Below are the code and all the weights of a small trained network. Each question names an input and a class and asks about switching units off, where a switched-off unit gives its printed mean instead of its output.

import numpy as np


def w(rows, s, z=0):
    codes = np.array(rows[::2]) - 128.0
    scale = np.full(codes.shape[1], s)
    scale[-1] = z or s
    return codes * scale


def f(y):
    return np.maximum(y, 0)


def log_softmax(a):
    a = a - a.max(-1, keepdims=True)
    return a - np.log(np.exp(a).sum(-1, keepdims=True))


def net(x, mask):
    res = np.array(x, float).reshape(1, 8) / 4 @ E
    y = f(res @ A[0][:, :-1].T + A[0][:, -1])
    res = res + np.where(mask, y, B[0][:, -1]) @ B[0][:, :-1]
    return log_softmax(res[-1] @ U[:, :-1].T + U[:, -1])


A, B = {}, {}
E = w([
[124,125,127],'x0',
[177,160,41],'x1',
[130,129,125],'x2',
[125,127,128],'x3',
[133,133,117],'x4',
[2,181,60],'x5',
[137,133,116],'x6',
[113,10,43],'x7',
],0.0066)
A[0] = w([
[116,125,199,131],'neuron 1',
[9,148,76,99],'neuron 2',
[94,32,76,63],'neuron 3',
[114,253,184,79],'neuron 4',
[114,129,67,11],'neuron 5',
[142,96,97,90],'neuron 6',
[1,119,161,128],'neuron 7',
[184,61,150,95],'neuron 8',
[86,43,88,106],'neuron 9',
[59,81,217,255],'neuron 10',
[66,162,87,116],'neuron 11',
[31,186,60,68],'neuron 12',
[93,65,104,79],'neuron 13',
[213,69,176,60],'neuron 14',
[195,195,33,175],'neuron 15',
[110,16,79,91],'neuron 16',
[186,104,147,60],'neuron 17',
[160,132,143,61],'neuron 18',
],0.0097,0.0034)
B[0] = w([
[113,135,102,181],'neuron 1',
[180,68,180,253],'neuron 2',
[79,171,154,229],'neuron 3',
[36,173,163,219],'neuron 4',
[118,114,125,164],'neuron 5',
[103,135,126,164],'neuron 6',
[167,88,114,220],'neuron 7',
[159,114,148,197],'neuron 8',
[93,182,139,228],'neuron 9',
[174,163,5,244],'neuron 10',
[160,96,149,208],'neuron 11',
[177,77,181,243],'neuron 12',
[109,167,141,189],'neuron 13',
[152,51,182,209],'neuron 14',
[132,126,33,234],'neuron 15',
[83,191,154,245],'neuron 16',
[134,79,161,166],'neuron 17',
[106,100,150,140],'neuron 18',
],0.017,0.0055)
U = w([
[234,6,188,44],'0',
[6,233,161,79],'1',
[190,106,1,253],'2',
],0.0055,0.0039)

Each question gives the input, the list of numbers given to net, and the class t.
The units are the neurons (one row each of A and B). Each row of codes is followed by its name. A weight is (code - 128) times the scale printed after its matrix; where a second scale follows, it is the last column's (A, B and U).
mask holds one flag per neuron, in row order. A switched-off neuron (its flag False) gives its mean, the last column of its row in B, instead of its output. The means were averaged over made-up inputs and are rounded, as every weight is.
A unit's drop is (log p(t) with every unit on - log p(t) with that unit switched off) / (log p(t) with every unit on - log p(t) with every unit switched off).
unit that matters most: the unit with the biggest drop
k most important neurons: the k neurons with the biggest drops, biggest first
drop of u: that unit's drop, to one decimal
input [8,-5,8,-8,3,5,3,2], class 0: unit that matters most => neuron 2
input [7,3,0,-4,1,7,-8,8], class 1: 4 most important neurons => [neuron 16; neuron 3; neuron 9; neuron 13]
input [6,-5,6,-6,6,7,-6,0], class 0: 2 most important neurons => [neuron 2; neuron 12]
input [-5,-7,-6,-8,-3,-4,-7,2], class 2: 3 most important neurons => [neuron 10; neuron 2; neuron 12]
input [5,-8,7,-7,8,3,7,-5], class 2: 4 most important neurons => [neuron 10; neuron 7; neuron 16; neuron 3]
input [3,-7,5,-5,0,-5,-3,4], class 2: 2 most important neurons => [neuron 10; neuron 2]
input [0,-6,2,-2,5,-2,4,-4], class 2: 2 most important neurons => [neuron 10; neuron 16]
input [6,-7,6,-3,2,7,-8,7], class 0: 2 most important neurons => [neuron 2; neuron 7]
input [-3,6,4,-1,4,-2,6,-7], class 1: 4 most important neurons => [neuron 4; neuron 10; neuron 7; neuron 2]
input [-1,-7,6,0,1,-1,-5,3], class 2: 2 most important neurons => [neuron 10; neuron 4]
input [-3,-5,4,8,-7,-4,6,-3], class 2: 2 most important neurons => [neuron 10; neuron 2]
input [-6,-6,-7,-7,3,4,7,7], class 1: 2 most important neurons => [neuron 16; neuron 3]
input [4,-5,0,-3,-7,1,-2,-4], class 2: 2 most important neurons => [neuron 10; neuron 16]
input [-1,-5,-5,-7,0,-3,3,5], class 1: unit that matters most => neuron 16
input [-5,-7,4,7,-4,8,6,5], class 0: drop of neuron 2 => 0.6
input [7,-7,-1,-4,7,0,-1,-1], class 2: drop of neuron 10 => 0.2
input [0,-2,-4,7,6,2,5,4], class 1: drop of neuron 15 => 0.2
input [2,-1,5,4,3,8,4,-2], class 0: drop of neuron 3 => 0.0
